Here is a tiny trained network, its code and every weight. The questions are about switching its units off for an input and a class, where a switched-off unit gives its printed mean instead of its output.

import numpy as np


def w(rows, s, z=0):
    codes = np.array(rows[::2]) - 128.0
    scale = np.full(codes.shape[1], s)
    scale[-1] = z or s
    return codes * scale


def f(y):
    return y / 2 * (1 + np.tanh(0.7978845608 * (y + 0.044715 * y**3)))


def log_softmax(a):
    a = a - a.max(-1, keepdims=True)
    return a - np.log(np.exp(a).sum(-1, keepdims=True))


def net(x, mask):
    res = np.array(x, float).reshape(1, 2) / 4 @ E
    y = f(res @ A[0][:, :-1].T + A[0][:, -1])
    res = res + np.where(mask, y, B[0][:, -1]) @ B[0][:, :-1]
    return log_softmax(res[-1] @ U[:, :-1].T + U[:, -1])


A, B = {}, {}
E = w([
[73,27,195,143],'x0',
[231,171,154,253],'x1',
],0.011)
A[0] = w([
[127,78,132,129,141],'neuron 1',
[107,70,159,138,83],'neuron 2',
[94,130,249,150,8],'neuron 3',
[131,164,106,160,254],'neuron 4',
[105,80,150,9,87],'neuron 5',
[83,70,214,150,216],'neuron 6',
[22,140,77,48,104],'neuron 7',
[204,141,153,175,23],'neuron 8',
[195,193,127,26,188],'neuron 9',
[151,132,165,233,2],'neuron 10',
[225,140,182,198,34],'neuron 11',
[70,101,37,100,153],'neuron 12',
[155,164,49,86,225],'neuron 13',
[177,157,142,197,92],'neuron 14',
[37,159,110,76,72],'neuron 15',
[60,127,171,139,107],'neuron 16',
[87,103,27,76,91],'neuron 17',
[71,89,191,163,30],'neuron 18',
[140,248,35,98,18],'neuron 19',
[112,44,127,155,174],'neuron 20',
[165,185,17,149,254],'neuron 21',
[90,152,160,137,156],'neuron 22',
],0.012,0.0064)
B[0] = w([
[28,81,85,118,154],'neuron 1',
[139,89,63,96,166],'neuron 2',
[178,110,53,192,156],'neuron 3',
[60,40,147,158,194],'neuron 4',
[226,54,99,198,210],'neuron 5',
[32,4,69,51,230],'neuron 6',
[216,69,180,230,223],'neuron 7',
[136,159,107,226,176],'neuron 8',
[69,56,73,75,204],'neuron 9',
[184,105,52,210,179],'neuron 10',
[132,108,148,252,205],'neuron 11',
[210,114,173,195,191],'neuron 12',
[46,26,92,60,210],'neuron 13',
[64,98,117,203,193],'neuron 14',
[175,80,106,245,182],'neuron 15',
[248,76,70,187,160],'neuron 16',
[185,82,101,217,184],'neuron 17',
[98,132,26,126,170],'neuron 18',
[164,105,31,124,205],'neuron 19',
[54,69,81,24,190],'neuron 20',
[21,1,120,123,246],'neuron 21',
[163,126,153,137,140],'neuron 22',
],0.0093,0.013)
U = w([
[132,125,114,191,68],'0',
[92,105,46,90,155],'1',
[77,83,136,100,200],'2',
[57,217,250,87,2],'3',
],0.013,0.0064)

Each question gives the input, the list of numbers given to net, and the class t.
The units are the neurons (one row each of A and B). Each row of codes is followed by its name. A weight is (code - 128) times the scale printed after its matrix; where a second scale follows, it is the last column's (A, B and U).
mask holds one flag per neuron, in row order. A switched-off neuron (its flag False) gives its mean, the last column of its row in B, instead of its output. The means were averaged over made-up inputs and are rounded, as every weight is.
A unit's drop is (log p(t) with every unit on - log p(t) with that unit switched off) / (log p(t) with every unit on - log p(t) with every unit switched off).
The circuit of an input: a set's keep is (log p(t) with only the set's units on - log p(t) with every unit switched off) / (log p(t) with every unit on - log p(t) with every unit switched off). Starting from the 12 units with the biggest drops (on a tie, the unit counted first), units are removed one at a time, each time the one whose removal leaves the highest keep (on an exact tie, the one counted first), for as long as the keep stays at least 0.8.
units of the circuit, in order: the units of the circuit, biggest drop first
top k neurons: the k neurons with the biggest drops, biggest first
drop of u: that unit's drop, to one decimal
input [8,-7], class 1: units of the circuit, in order -> neuron 18
input [5,4], class 1: units of the circuit, in order -> neuron 6; neuron 7
input [-4,-5], class 0: top 2 neurons -> neuron 7; neuron 6
input [-2,-3], class 2: top 4 neurons -> neuron 11; neuron 10; neuron 8; neuron 13
input [-7,-7], class 0: top 2 neurons -> neuron 7; neuron 12
input [-8,-8], class 0: top 2 neurons -> neuron 7; neuron 12
input [4,-4], class 0: top 2 neurons -> neuron 7; neuron 13
input [-7,6], class 1: top 2 neurons -> neuron 21; neuron 13
input [-2,0], class 2: drop of neuron 11 -> -0.1
input [6,-8], class 0: drop of neuron 7 -> 0.3
input [-3,3], class 2: drop of neuron 21 -> 0.2
